Each row is followed by its class.
[-315  422   48 -184 -140   92 -314 -127  255  161   80 -146  299  167
   37 -349 -269 -225  111 -168  337 -256  -42  -10  136  109 -133  143
   68  252 -519  266  146 -151] : P
[-347  470 -145 -240   76  -68  -68 -136  -14   35  -10  -82  271   43
  297 -536 -175  -89  167  -27  -60  -80  -81 -173  170  438 -180   37
 -214  -21 -481  117  209   -9] : T
[-318  452 -178 -181   44  -80  -57 -129   40  109    9 -166  269  140
  307 -502 -191  -74  243 -172   36  -82  -30 -147  148  395 -207   50
 -222    1 -512  172  162  -10] : E
[-444 -188   28  300  -85 -190  354 -129 -110   21 -122  -36  103 -278
  322 -108  259 -235  322 -510 -316  153  298  161 -212  244 -358  -48
  194   64 -324  -51  678  559] : D
[-406  446 -182 -276   58  -42  -36 -136    7   27    7  -99  240   27
  255 -532 -188 -118  219  -92  -65  -93  -41 -102  188  407 -228   25
 -135  -26 -550  120  171  -26] : V
[-465  109  181  266 -252   10   28 -373  -23  -75 -161 -194  315 -189
  319  109  231 -349  474 -727 -231  259  468   59  -78  360 -364   84
  102  -43 -407 -132  701  468] : P
[-426   61  153  216 -240   -9  -13 -410    6  -90 -109 -210  268 -203
  249   99  261 -316  451 -660 -255  231  434   90 -102  297 -361  103
  185  -81 -433 -167  662  402] : A
[ -53   -7  329  302  -51  582 -432 -167  -39   42  100  263  269  366
   14  217 -395 -190  237 -210  476    1   -8  300 -374 -257 -282   88
  188 -235 -140  174 -507  205] : Q
[-359  455 -179 -249   64  -89  -66 -149   26   32   18  -82  270   48
  299 -534 -141 -136  160  -70   19 -156  -77  -86  211  394 -173   94
 -158   15 -494  134  196   -9] : E
[-399  430   36 -219 -181   62 -267 -103  355  160   13 -142  232  112
   91 -367 -171 -335   84 -185  193 -243   13   21  150   -2 -176  164
  107   98 -515  230  286 -116] : A
[ -27   68  364  294 -113  595 -472 -104   73  -29   81  214  189  335
  -59  252 -386 -237  167 -188  506  -43   -7  310 -308 -249 -344  132
  278 -195 -147  183 -520  137] : Z
[-319  375 -182 -292  114 -135   19  -74   -3   41  -36 -156  246    1
  282 -508 -201 -147  179 -134  -10 -186  -30 -128  221  406 -245    3
 -194   -4 -468  162  246   33] : G
[-237  193 -183 -840   27  387   80 -340  344 -348 -181 -282 -213   92
 -231   59  -60 -565   63  697 -373 -360  162  -54   54 -524  -55 -407
  127  370 -106   85  126  -91] : Q
[-350  416   36 -169  -79   15 -220  -72  240  165  102 -110  307   72
   63 -405 -160 -274  128 -247  286 -205  -33   43  167  140 -178  119
   90  101 -481  201  280 -140] : T
[-397   29  131  208 -217  -31   83 -382  -16  -50 -149 -214  274 -220
  278  112  256 -322  462 -693 -250  221  424   94 -112  267 -351   65
   89  -73 -426 -171  706  474] : Q
[-328  445 -205 -288   47  -45  -60 -123   42   18  -20 -116  221   80
  307 -472 -178 -108  176  -80  -66 -110  -94 -180  186  396 -221   66
 -221  -43 -494  164  200   12] : A
[-402  234    2 -590  -78  224  -57 -202  168 -481   54 -186 -197  103
  -41 -174  171 -470  185  319 -600 -183  337  115  -23 -363 -254 -367
  305   57 -147  237  135  -15] : D
[ -71   18  337  315  -65  580 -388 -177    5    9  173  256  251  318
   36  195 -326 -233  278 -276  383    9   18  388 -315 -277 -372   51
  280 -261 -200  159 -608  131] : T
[-448   97  150  238 -245   -9   33 -378   32  -67 -150 -189  282 -256
  310  114  211 -353  436 -675 -245  234  407   52  -73  304 -394  107
  124  -75 -410 -185  671  440] : P
[-360  159  -22 -613  -45  296  -62 -178  119 -434   21 -113 -180  143
  -51 -162  105 -441  121  433 -660 -185  312   68 -111 -436 -185 -397
  236  101 -173  218   93  -27] : C
[-248  194 -218 -899   11  461   81 -338  272 -388 -205 -258 -221   82
 -286  120  -92 -559   40  721 -383 -391  144  -29  107 -532  -30 -430
  103  387  -84   68   88 -138] : N
[-422  189  -29 -622  -55  300  -46 -228  131 -456   71 -164 -169  144
  -98 -183  193 -463  159  405 -633 -163  332   89  -67 -381 -226 -406
  288   67 -215  145  196  -43] : K
[-529   47  138  254 -203   17   57 -397  -30  -69 -149 -200  285 -167
  268   96  258 -287  447 -688 -203  237  456  117 -117  263 -352   25
  139    4 -429 -156  676  459] : K
[-529  -12  139  268 -226  -16   31 -363   39  -40 -135 -197  285 -171
  309   87  249 -263  458 -712 -201  247  465  101 -146  271 -346   53
  183   -1 -484  -96  661  510] : T
[-399  369 -189 -222   38  -70  -74 -124  -29   48  -14 -101  271   52
  280 -534 -129  -75  135 -127  -32  -97  -25  -86  137  345 -196   48
 -119  -45 -562  155  190   20] : C
[-391  421 -187 -230  -30  -59  -17  -83    2   77  -71 -105  264   17
  310 -505 -164 -190  180 -130  -95 -113    4 -121  151  370 -199   70
 -190  -61 -488  102  267   72] : A
[  -9   91  380  252  -92  623 -511 -164    4  -38  147  240  249  305
  -94  200 -313 -279  201 -167  411   16  -18  300 -310 -196 -307  148
  310 -180 -186  141 -495   96] : C
[-332  217  -10 -630  -54  287  -47 -152  120 -493   44 -147 -215  134
 -107 -209  112 -504  139  414 -636 -204  312   83  -55 -293 -258 -429
  279  102 -206  232  201   -9] : Z
[-256  124 -206 -820   22  383  104 -280  288 -305 -183 -252 -232   73
 -258   94 -100 -520   42  607 -309 -382  104   -7  120 -495  -48 -434
  121  366  -88   88  145  -62] : K
[-324  230  -30 -626  -29  258  -55 -276  145 -474   68 -182 -185  139
  -76 -155   87 -507  156  380 -557 -266  292  107   -3 -324 -239 -343
  222  145 -166  189  189  -38] : N
[-445 -182   61  235 -140 -230  317 -129  -62    3 -213 -110  118 -346
  333  -66  276 -260  311 -436 -342   94  328  149 -181  202 -360   38
  215  -51 -338  -63  705  527] : G
[-276   95  211  183  -54  524 -182 -171  217  114   17  288  120   69
  138  127 -101 -385  274  -95  129  175   -3  345 -168 -314 -349  -84
  282 -592 -273   15 -326  -69] : D
[-442   96  152  204 -244   79    6 -471   79  -82 -116 -186  241 -159
  304  135  221 -350  495 -666 -199  243  364   65 -107  259 -393   71
  149  -52 -490 -163  613  455] : K
[-273   57  269  174  -43  493 -195 -163  302  114  -36  265  137   20
  136  176  -70 -383  196  -92  140  118  -16  403 -139 -457 -371  -48
  331 -666 -285    5 -277  -26] : Z
[-430  450  -26 -236 -184  109 -326 -129  267  155   33 -123  312  135
  103 -373 -140 -264   73 -133  281 -229  -60  -12  143   74 -123  170
   60  112 -572  218  215 -142] : K
[-251  185    3 -715    3  273  -82 -260  107 -466   89 -171 -175  178
 -169 -190   84 -481  182  418 -564 -280  290  105  -41 -368 -188 -379
  265  172 -217  176  165  -47] : E
[-470 -217   55  274 -167 -187  276  -83  -84   43 -220 -104  125 -279
  282  -70  254 -216  285 -437 -293   89  364  166 -236  196 -306   -9
  192   58 -386  -30  707  548] : G
[-342  194 -261 -867   18  426  120 -473  335 -402 -122 -206 -276   73
 -191   42   -9 -576   63  610 -388 -341   91  -26  112 -496 -144 -443
  183  349 -171   75  150 -124] : U
[  -9  -13  388  281 -117  598 -478 -151   82   21  107  219  182  338
  -75  247 -467 -186  172 -225  479  -39  -14  269 -375 -307 -336  141
  272 -147 -194  183 -583  170] : V
[-325   59  294  152  -25  530 -140 -162  171   57  -47  262  126   60
   74  131 -129 -391  195 -149  214   54   -8  430 -101 -371 -395 -138
  290 -524 -242   52 -279   22] : K
[-476 -158  116  286 -124 -143  256 -154  -47    3 -143  -73  148 -294
  269  -47  240 -182  294 -481 -205  104  269  194 -187  211 -356   16
  205   43 -384   -4  646  528] : E
[-476   74  150  212 -266   22    0 -399   -5  -55 -176 -162  304 -194
  298   83  294 -343  424 -686 -228  236  410   69 -117  281 -347   97
  128  -74 -455 -181  695  460] : A
[-303  105  246  179  -42  520 -176 -202  214   69  -29  270  141   66
  129  139  -73 -444  263 -133  133  130   17  410 -150 -392 -373  -94
  313 -561 -248   14 -244  -12] : N
[-456 -127   54  307 -122 -195  338 -113 -100  -20 -214  -61  105 -331
  340  -53  265 -229  302 -480 -296  138  291  126 -161  272 -352  -17
  142   24 -288  -52  695  551] : U
[-358  104  271  141  -47  516 -165 -250  229   92   11  262  177   90
  163  112  -82 -434  305 -163  177   75   27  458  -90 -362 -400 -108
  308 -606 -284   20 -335  -71] : V
[-356  108  224  165  -34  494 -196 -227  255  108   -2  275  177   59
  190  131  -63 -438  269 -168  155  145   28  371 -147 -385 -375  -40
  290 -681 -273    4 -176   31] : V
[-298   18  280  176   20  472 -137 -190  218  119    2  226  201   74
  109  157  -18 -394  248 -129  201   84   68  456 -154 -437 -339  -60
  274 -641 -234    5 -165   45] : Q
[  54   23  336  254 -117  563 -488 -177    1  -29  142  197  214  313
  -52  254 -356 -199  174 -218  425  -37  -36  267 -325 -211 -312  176
  220 -141 -150  143 -580  171] : D
[-457 -127  129  304  -74 -228  283 -133  -42  -34 -155 -109  147 -332
  304  -96  334 -196  260 -500 -279  141  323  167 -180  225 -355   12
  209   33 -329   31  724  559] : G
[ -18   70  408  272  -66  635 -494 -203   -2  -55  124  226  227  327
  -79  237 -355 -236  184 -236  472   22   13  293 -345 -247 -317   99
  243 -231 -150  174 -507  160] : K
[-430 -146  110  345 -147 -237  314  -62 -107   42 -210  -88  158 -301
  330  -89  216 -199  282 -538 -273  109  323  149 -192  271 -343    0
  130   35 -319  -14  689  546] : V
[-367  502   -5 -253 -186   82 -282  -94  221  100  112 -174  293  156
   85 -351  -92 -333  168 -258  219 -225   13    3  150   88 -168  182
   49  145 -448  292  272 -132] : C
[-470  -14  163  284 -206  -36  -15 -419   43  -16 -132 -201  289 -138
  279  103  256 -260  469 -729 -171  224  470  154 -127  237 -319   64
  171  -13 -458 -170  628  435] : U
[ -26  -21  338  251  -81  594 -457 -144  -27  -20  141  271  188  373
  -53  192 -327 -195  238 -201  424   10  -45  323 -357 -239 -328   69
  284 -199 -157  153 -595  157] : E
[-469   -7  184  259 -157  -47   60 -414   33  -32 -108 -201  251 -178
  226   85  275 -250  446 -621 -160  201  408  193  -88  236 -315   34
  207  -21 -426 -171  666  379] : K
[-444 -164  102  331  -93 -260  287  -56  -69    1 -175 -121  124 -295
  348  -87  337 -144  293 -501 -285  126  321  164 -200  212 -372    3
  153  -23 -303   18  609  536] : U
[-375  152  -93 -674  -58  268  -59 -216   93 -457   74 -170 -205  155
  -97 -189  141 -450  189  333 -619 -188  299   87  -47 -352 -212 -410
  277  118 -208  176  120   -4] : K
[-250  117  271  148   11  493 -203 -205  199   56   45  261  196   45
  120  131  -79 -445  282  -99  144  106   38  398 -101 -304 -358  -50
  300 -616 -250  -16 -230  -48] : P
[-292   89  275  171  -34  501 -189 -287  259   93   19  197  174  109
  149  150  -36 -386  291 -109  194   71   41  465 -118 -394 -393  -29
  285 -652 -305  -19 -333  -80] : N
[-274  163  -19 -644  -57  240  -42 -218  117 -461   38 -185 -241  155
 -105 -167   43 -459  128  341 -598 -270  279   67  -44 -386 -255 -415
  253  191 -134  249   77  -43] : A
[-268  194 -199 -875    9  409  120 -404  328 -352 -213 -265 -203   31
 -204   84  -70 -616   78  628 -412 -381  179  -32   92 -535 -106 -408
  116  326 -151   16  146  -95] : G
[-351   59  244  231 -230   -3   -7 -380   23  -50 -117 -203  293 -181
  260  128  230 -323  498 -725 -258  242  448   76 -115  267 -376  122
  127 -167 -445 -215  728  465] : A
[-392  486 -137 -274   -2  -66  -24 -125   26    6  -18  -98  199   48
  256 -540 -164 -148  205 -161  -37  -93 -105 -126  218  422 -250   24
 -166   44 -458  133  244    5] : Q
[-429   87  204  269 -236  -20   43 -378   13  -80 -128 -192  254 -205
  300  109  252 -310  455 -724 -259  244  424   95  -74  321 -388   75
  122  -13 -413 -128  650  431] : T
[-297  132  -19 -669  -54  319  -49 -245   71 -428   62 -138 -142  165
 -115 -121  124 -488  173  303 -600 -205  347   95 -111 -445 -175 -386
  237  114 -158  177  150   40] : Z
[-331  488 -175 -291   -6  -97  -62 -111   41   -4  -31 -168  204   41
  262 -507 -191 -150  183 -216  -12 -148  -99 -132  247  414 -288   68
 -162   32 -499  159  205   27] : T
[-411  419    1 -171 -152  106 -275 -127  334  176  129 -146  296  124
   28 -329 -170 -316  135 -176  278 -213   10   47  105   12 -149  164
  159  210 -469  228  210 -132] : V
[-464 -207   89  290 -157 -210  313  -94  -47   44 -216 -103  119 -315
  341  -62  255 -197  284 -517 -281   94  324  147 -257  144 -350   -6
  150   62 -364    2  651  613] : T
[-540  -64  149  266 -207   17   87 -447    4   10 -108 -189  271 -172
  257  109  281 -260  456 -661 -158  230  454  137 -154  209 -304   -1
  178   25 -449 -167  676  469] : K
[-533   60  160  273 -262    1   38 -364   14  -47 -194 -169  323 -207
  327  120  299 -291  433 -706 -210  241  445  107 -112  268 -320  101
  112  -28 -476 -161  743  521] : T
[-437   21  181  215 -226  -40   21 -368  -11  -66 -149 -177  256 -188
  289   65  246 -297  424 -666 -276  216  413  107  -89  318 -360   97
  119  -83 -462 -150  714  464] : Q
[-479 -185   50  286 -108 -205  363 -189    0   25 -212  -81   97 -345
  360  -60  263 -230  266 -422 -364  153  294  127 -191  151 -344    2
  211    7 -337  -83  704  546] : C
[ -74   13  301  269  -69  554 -403 -202    9   -9   89  289  175  295
   19  180 -303 -188  183 -197  359   52  -41  301 -341 -292 -307   58
  222 -225 -145   99 -577  139] : Q
[-406  441   -7 -183 -140   56 -246 -119  308  179   59 -123  297  114
  131 -374 -130 -331  127 -150  238 -225  -21   45  173  107 -184  216
   83   14 -530  193  348 -117] : G
[-294  219   -7 -648  -27  222  -32 -229  162 -449   91 -199 -223  163
  -85 -215  102 -501  180  371 -594 -289  296  113   -4 -342 -269 -371
  245  158 -162  205  111  -63] : A
[-483 -147   24  343 -134 -166  276  -92  -64   50 -107  -80  166 -265
  324 -111  277 -194  318 -430 -325  198  349  127 -266  177 -325  -16
  243   14 -362    1  591  469] : E
[-371  167  259  169  -56  568 -190 -214  221   68  -10  288  182   98
  207  126  -61 -459  313 -123  129  145   40  408 -148 -369 -419  -91
  282 -687 -274   40 -325  -58] : D
